Below is a small trained network, with its code and all its weights. Each question gives an input and a class and asks what happens when units are switched off, that is, made to give their printed mean instead of their output.

import numpy as np


def w(rows, s, z=0):
    codes = np.array(rows[::2]) - 128.0
    scale = np.full(codes.shape[1], s)
    scale[-1] = z or s
    return codes * scale


def f(y):
    return y / 2 * (1 + np.tanh(0.7978845608 * (y + 0.044715 * y**3)))


def log_softmax(a):
    a = a - a.max(-1, keepdims=True)
    return a - np.log(np.exp(a).sum(-1, keepdims=True))


def net(x, mask):
    res = np.array(x, float).reshape(1, 5) / 4 @ E
    y = f(res @ A[0][:, :-1].T + A[0][:, -1])
    res = res + np.where(mask, y, B[0][:, -1]) @ B[0][:, :-1]
    return log_softmax(res[-1] @ U[:, :-1].T + U[:, -1])


A, B = {}, {}
E = w([
[132,247,113,179,205,214,58,186],'x0',
[127,109,173,6,153,155,216,148],'x1',
[227,82,172,77,158,167,51,79],'x2',
[71,135,125,130,137,53,95,2],'x3',
[81,109,220,108,218,126,102,147],'x4',
],0.0069)
A[0] = w([
[131,213,110,154,182,200,91,156,182],'neuron 0',
[70,123,118,201,130,58,71,65,144],'neuron 1',
[144,84,96,28,80,110,189,71,61],'neuron 2',
[97,157,105,157,103,135,180,235,186],'neuron 3',
[100,106,104,122,65,104,225,171,191],'neuron 4',
[233,142,64,174,103,173,75,133,146],'neuron 5',
[177,183,92,178,148,186,78,160,179],'neuron 6',
[158,63,206,35,146,129,131,112,249],'neuron 7',
[142,79,100,50,83,107,169,71,106],'neuron 8',
[169,76,246,59,174,152,117,139,179],'neuron 9',
[32,205,180,116,225,169,125,156,102],'neuron 10',
[103,108,96,115,55,101,221,155,217],'neuron 11',
[98,83,89,122,74,35,138,2,250],'neuron 12',
[161,85,221,65,166,148,119,137,183],'neuron 13',
[161,73,224,52,164,143,118,131,187],'neuron 14',
[74,106,125,173,123,48,91,52,127],'neuron 15',
[96,139,108,149,96,127,184,214,125],'neuron 16',
[153,89,169,63,131,127,136,114,204],'neuron 17',
[211,149,76,172,114,174,76,140,135],'neuron 18',
],0.0073,0.0026)
B[0] = w([
[134,201,95,131,159,190,76,180,211],'neuron 0',
[60,122,183,222,124,87,27,81,206],'neuron 1',
[185,178,107,46,110,100,195,102,189],'neuron 2',
[72,87,79,172,136,155,160,227,193],'neuron 3',
[116,65,96,103,91,108,210,164,194],'neuron 4',
[219,108,96,180,51,172,63,128,196],'neuron 5',
[166,175,73,160,122,190,70,166,205],'neuron 6',
[173,63,194,52,169,159,132,72,213],'neuron 7',
[179,188,115,49,111,91,185,85,187],'neuron 8',
[132,55,199,99,191,198,91,106,208],'neuron 9',
[53,190,138,78,218,127,133,154,192],'neuron 10',
[123,75,91,99,82,92,210,151,201],'neuron 11',
[125,179,152,126,54,1,138,8,255],'neuron 12',
[138,55,201,91,191,193,91,103,194],'neuron 13',
[142,56,193,86,178,174,111,97,201],'neuron 14',
[79,120,182,187,103,63,74,51,201],'neuron 15',
[87,85,87,155,129,141,159,203,171],'neuron 16',
[164,103,158,84,144,140,139,100,176],'neuron 17',
[201,134,89,176,79,179,62,140,187],'neuron 18',
],0.0073,0.0088)
U = w([
[58,255,115,125,228,171,103,176,69],'0',
[227,153,72,195,79,196,60,162,188],'1',
[58,33,77,144,107,135,207,217,190],'2',
[193,159,106,52,73,74,193,81,4],'3',
[158,20,214,76,204,190,107,106,209],'4',
[43,130,162,202,93,51,84,55,116],'5',
],0.0076,0.0012)

Each question gives the input, the list of numbers given to net, and the class t.
The units are the neurons (one row each of A and B). Each row of codes is followed by its name. A weight is (code - 128) times the scale printed after its matrix; where a second scale follows, it is the last column's (A, B and U).
mask holds one flag per neuron, in row order. A switched-off neuron (its flag False) gives its mean, the last column of its row in B, instead of its output. The means were averaged over made-up inputs and are rounded, as every weight is.
A unit's drop is (log p(t) with every unit on - log p(t) with that unit switched off) / (log p(t) with every unit on - log p(t) with every unit switched off).
The circuit of an input: a set's keep is (log p(t) with only the set's units on - log p(t) with every unit switched off) / (log p(t) with every unit on - log p(t) with every unit switched off). Starting from the 12 units with the biggest drops (on a tie, the unit counted first), units are removed one at a time, each time the one whose removal leaves the highest keep (on an exact tie, the one counted first), for as long as the keep stays at least 0.8.
circuit, biggest first: the units of the circuit, biggest drop first
top k neurons: the k neurons with the biggest drops, biggest first
drop when u is switched off: that unit's drop, to one decimal
input [5,7,7,-3,-8], class 1: circuit, biggest first => (neuron 5)
input [3,4,-2,-4,-7], class 2: circuit, biggest first => (neuron 3; neuron 16)
input [-5,3,-1,6,2], class 3: circuit, biggest first => (neuron 2; neuron 8)
input [1,-5,-6,0,7], class 0: circuit, biggest first => (neuron 12; neuron 10)
input [6,-2,3,0,7], class 0: top 2 neurons => (neuron 10; neuron 0)
input [6,4,-4,7,-4], class 0: top 2 neurons => (neuron 12; neuron 10)
input [2,1,-5,-5,4], class 2: top 3 neurons => (neuron 3; neuron 16; neuron 1)
input [-8,7,-5,-3,1], class 3: top 2 neurons => (neuron 2; neuron 8)
input [8,6,2,3,1], class 0: top 2 neurons => (neuron 10; neuron 0)
input [1,1,-2,2,4], class 0: drop when neuron 10 is switched off => 0.2
input [0,-8,-5,-4,5], class 0: drop when neuron 11 is switched off => 0.2
input [4,7,1,-6,-5], class 1: drop when neuron 6 is switched off => 0.2
input [-5,4,-4,6,1], class 3: drop when neuron 2 is switched off => 0.1
input [6,4,-1,1,5], class 0: circuit, biggest first => (neuron 10)
